[[107 123 123 140 122 117]
 [110 125 122 129 126 122]
 [129 128 129 134 126 127]
 [111 126 122 124 128 126]
 [135 128 133 149 120 123]
 [142 133 130 118 133 144]
 [130 128 129 132 127 129]
 [121 125 127 105 135 112]]
->
[[121 125 127 105 135 112]
 [107 123 123 140 122 117]
 [110 125 122 129 126 122]
 [129 128 129 134 126 127]
 [111 126 122 124 128 126]
 [135 128 133 149 120 123]
 [142 133 130 118 133 144]
 [130 128 129 132 127 129]]

[[103 103 120 103 120 117 118 117 121 110]
 [154 153 103 155 103 104 105 104 102 150]]
->
[[154 153 103 155 103 104 105 104 102 150]
 [103 103 120 103 120 117 118 117 121 110]]

[[133 134 119 119 118 121 126 120 122 131 135 131 104 114 117]
 [141 138 119 119 118 120 123 118 117 126 135 125 127 148 118]
 [122 120 134 133 137 137 139 135 130 122 127 121 133 122 135]]
->
[[122 120 134 133 137 137 139 135 130 122 127 121 133 122 135]
 [133 134 119 119 118 121 126 120 122 131 135 131 104 114 117]
 [141 138 119 119 118 120 123 118 117 126 135 125 127 148 118]]

[[132 118]
 [121 138]
 [129 130]
 [134 127]
 [130 122]
 [106 143]
 [135 133]
 [134 122]
 [114 142]
 [136 132]
 [127 134]
 [119 137]]
->
[[119 137]
 [132 118]
 [121 138]
 [129 130]
 [134 127]
 [130 122]
 [106 143]
 [135 133]
 [134 122]
 [114 142]
 [136 132]
 [127 134]]

[[141 118 106 112 139 122 131 145 107 129]
 [140 111 114 115 149 129 127 137 123 110]
 [117 123 143 123 115 109 135 107 120 122]
 [112 149 133 139 122  98 133 128 116 139]]
->
[[112 149 133 139 122  98 133 128 116 139]
 [141 118 106 112 139 122 131 145 107 129]
 [140 111 114 115 149 129 127 137 123 110]
 [117 123 143 123 115 109 135 107 120 122]]

[[131 109 122 133 130 140 135 131 131 119 110 116]
 [130 106 126 128 129 134 131 130 126 121 115 122]
 [122 115 120 125 123 134 124 124 132 124 112 127]
 [112 130 114 119 119 131 120 119 120 126 104 134]
 [132 131 131 130 130 121 134 131 125 131 126 118]]
->
[[132 131 131 130 130 121 134 131 125 131 126 118]
 [131 109 122 133 130 140 135 131 131 119 110 116]
 [130 106 126 128 129 134 131 130 126 121 115 122]
 [122 115 120 125 123 134 124 124 132 124 112 127]
 [112 130 114 119 119 131 120 119 120 126 104 134]]
---
[[137 125 140 131 120 122 136 118 126 130 138 133 110 111]
 [126 127 143 131 126 124 132 126 126 127 138 143 122 120]
 [130 139 101 120 137 138 131 128 135 116 122 113 121 124]]
->
[[126 127 143 131 126 124 132 126 126 127 138 143 122 120]
 [137 125 140 131 120 122 136 118 126 130 138 133 110 111]
 [130 139 101 120 137 138 131 128 135 116 122 113 121 124]]

[[122 121 128 126]
 [104 105 109 106]
 [116 116 121 122]
 [111 111 118 117]
 [120 119 115 115]]
->
[[122 121 128 126]
 [116 116 121 122]
 [111 111 118 117]
 [120 119 115 115]
 [104 105 109 106]]

[[126 135 137 121 141 114 115 138]
 [144 147 142 126 128 132 131 129]
 [137 152 153 117 132 131 131 129]]
->
[[137 152 153 117 132 131 131 129]
 [144 147 142 126 128 132 131 129]
 [126 135 137 121 141 114 115 138]]

[[132 122 123 127 133 118 103]
 [128 122 122 124 136 121 106]
 [135 120 118 126 130 116 100]
 [135 124 109 125 127 123 113]
 [135 122 110 125 129 122 110]]
->
[[132 122 123 127 133 118 103]
 [128 122 122 124 136 121 106]
 [135 120 118 126 130 116 100]
 [135 122 110 125 129 122 110]
 [135 124 109 125 127 123 113]]

[[103 142 119 144]
 [143 114 121 107]
 [148 122 135 144]
 [116 116 113 113]
 [113 119 149 116]
 [112 143 133 122]
 [152 111 146 150]
 [129 113 141 138]
 [123 108 142 106]
 [132 137 140 122]
 [147 117 138 134]
 [116 128 147 145]]
->
[[113 119 149 116]
 [116 128 147 145]
 [152 111 146 150]
 [123 108 142 106]
 [129 113 141 138]
 [132 137 140 122]
 [147 117 138 134]
 [148 122 135 144]
 [112 143 133 122]
 [143 114 121 107]
 [103 142 119 144]
 [116 116 113 113]]

[[136 116 148 106 141 129]
 [141 129 119 133 133 120]
 [113 144 118 136 116 148]
 [148 106 141 129 119 133]
 [144 118 136 116 148 106]
 [106 141 129 119 133 133]
 [118 136 116 148 106 141]
 [135 113 144 118 136 116]
 [129 119 133 133 120 135]
 [128 135 113 144 118 136]
 [116 148 106 141 129 119]
 [130 128 135 113 144 118]]
->
[[136 116 148 106 141 129]
 [135 113 144 118 136 116]
 [148 106 141 129 119 133]
 [144 118 136 116 148 106]
 [130 128 135 113 144 118]
 [129 119 133 133 120 135]
 [106 141 129 119 133 133]
 [141 129 119 133 133 120]
 [113 144 118 136 116 148]
 [118 136 116 148 106 141]
 [128 135 113 144 118 136]
 [116 148 106 141 129 119]]
